Q:
[[8716 7980 7440 1610 4528 5854]
 [8448 2466 4251 7405 4840 2727]
 [1982 7939 6617 7266 7848 8974]]
A: 8716, 8974

Q:
[[-178  192 -225 -164  289 -512 -228]
 [-589  226  991 -475 -232  571  597]]
A: -178, 597

Q: [739  83 488 503 934]
A: 739, 934

Q: [9725 7590 9933 2218]
A: 9725, 2218

Q: [4551 3138 9371 6114 4136]
A: 4551, 4136

Q: [11 60 78 29 74]
A: 11, 74

Q: [541  23 803  56 758 232]
A: 541, 232
---
Q:
[[  0.9   3.8   2.1   5.5 -36.5   9.3 -23.2]
 [ -0.4   2.8   1.6   4.0 -39.5   9.9 -21.8]
 [ -3.9   2.4   0.1   4.1 -41.5   9.3 -20.2]]
A: 9.9

Q:
[[23.8 -3.5 -1.5 11.5 16.7]
 [31.1 -5.7  1.0 -8.7 24.0]
 [43.0 -9.4 -0.9 21.3 24.5]]
A: -8.7

Q:
[[ -0.3   9.2   1.2  13.9   1.0  34.8]
 [-21.2 -43.3  16.6 -39.0 -15.1  -8.2]
 [ 27.4 -52.7  39.5 -42.2   9.5 -24.6]]
A: -15.1

Q:
[[-11.7  -3.7  11.3  19.4   9.0]
 [ -2.7  -0.9   2.7   4.5   6.1]
 [-32.5 -10.3  31.5  53.9  15.9]]
A: 4.5

Q:
[[  4.4 -17.1  48.8   2.6]
 [-53.6 -30.0 -39.2   2.8]
 [  4.1   5.4   5.4   3.7]]
A: -39.2

Q:
[[-52.2  23.4 -23.2  23.8   1.9  37.8   5.6]
 [ -2.4 -16.7  38.9  20.8 -51.5 -45.0 -21.8]
 [  8.1  17.9   4.2  49.7 -47.6   0.3 -15.1]]
A: -45.0
---
  3   38   25   25  -14  -40 Out: 25
 89   13  184  158  150  234 Out: 158
 39  -47  -37   11  -11  -46 Out: 11
76  50  33   4  46  44 Out: 4
-776  -323    24  -422   716   479 Out: -422
  92   213   249  -923  -311   624 Out: -923
3356  3919  9030  2761  7449  6074 Out: 2761
432  708  201  170  140  751 Out: 170
259  913  445  138  172  214 Out: 138
 1  37   8  59  83  47 Out: 59
---
49.5,-6.6,-25.2,-6.1
-32.7,-16.7,-23.4,13.4
value -25.2

-4.1,21.7,42.5,-9.2,-38.0
-42.9,1.9,0.1,42.1,-0.3
value 42.5

-1.3,-16.5,-43.5,4.2,-29.7
5.3,35.3,20.8,0.4,-22.5
value -43.5

48.9,-2.5,1.9,12.1
44.5,-32.2,10.5,35.3
value 1.9

-38.8,-20.4,23.0,2.9,-44.7,-23.6
-21.2,-29.9,-24.4,-21.6,-14.4,2.9
value 23.0

-18.7,19.7,-52.2,1.6,2.2
24.3,-50.6,-19.7,23.2,-48.7
value -52.2
---
[[  0.07   8.99  -3.24  -2.49  -4.99  -7.81  -0.50]
 [  5.08  21.03   5.45  20.87  12.04   7.82 -17.62]
 [-17.80  19.07  11.49  13.25   5.10 -11.68  12.71]] >> 11.49

[[-0.09 -0.11  0.02 -0.17]
 [-0.04 -0.06 -0.14 -0.07]
 [-0.02  0.05  0.03  0.14]] >> 0.03

[[-0.004 -0.060  0.141 -0.029  0.029 -0.055]
 [-0.075  0.029 -0.077  0.109  0.114  0.138]
 [ 0.052 -0.016  0.178 -0.197  0.131  0.091]] >> 0.178

[[  3.89  14.21  20.81  14.16  22.56]
 [  3.97  14.17  22.56  -1.28 -22.81]
 [  5.45  -4.16   9.19  11.48  11.64]] >> 9.19

[[-0.08 -0.10 -0.03 -0.05 -0.09]
 [ 0.06  0.16  0.11  0.12  0.15]
 [ 0.13  0.06 -0.23  0.01 -0.02]] >> -0.23

[[  57.770   59.544  -88.106   34.204 -141.087]
 [ -65.446   71.209  116.514  -55.305   77.619]
 [ -72.925  -14.199   79.512  -46.924  151.284]] >> 79.512
---
array([204,  23, 222, 119, 160]) --> 160

array([[  0,   0,  11,  47,  29,  36, -17],
       [ 29,  43,  34,   4,  -7,  22, -13],
       [-28,   7,  -8,  37,  18,   8,  19]]) --> 11

array([[120, 160,  91, 103,  87, 122, 255],
       [137,  92, 101, 124, 167,  66, 126],
       [151, 128,  97, 101, 175,  53, 209]]) --> 122

array([ 62, 193,  73, 130, 184]) --> 130

array([2, 5, 4, 2, 2, 8, 5]) --> 4

array([[3661, 5009, 5140, 6253, 6733, 7098, 6964],
       [7194, 8460, 3219, 2636, 2789, 9553, 6673],
       [5606, 6570, 5476, 5352, 5068, 9041, 5772]]) --> 5772

array([[-10,  16, -44,  44, -46],
       [  6,   8, -26,   6, -41],
       [  2,  15, -36,  26, -46]]) --> 2

array([[2790, 7658, 3657, 5507, 5662, 4371, 7642],
       [9043, 8783, 5558, 7385, 7528, 8822, 6466],
       [3612, 8922, 5416, 4467, 6771, 3712, 4649]]) --> 5662
---
[  5.5  -3.8  10.5  35.8  57.5 -46.1  16.4] out 5.5
[45.1 28.7 23.4 31.7] out 31.7
[ -3.7 -19.0 -52.6 -50.3 -41.3] out -41.3
[  2.1 -26.4   4.5  29.3  38.7  46.3  14.4] out 4.5
[  4.3   0.5  -6.7  -3.9  -1.1 -54.4] out -3.9
[ 43.3  33.8 -14.8  -6.5  -7.8   0.4 -42.5] out -7.8
[ 38.7  34.6 -25.9 -54.8  27.2  51.3] out 27.2
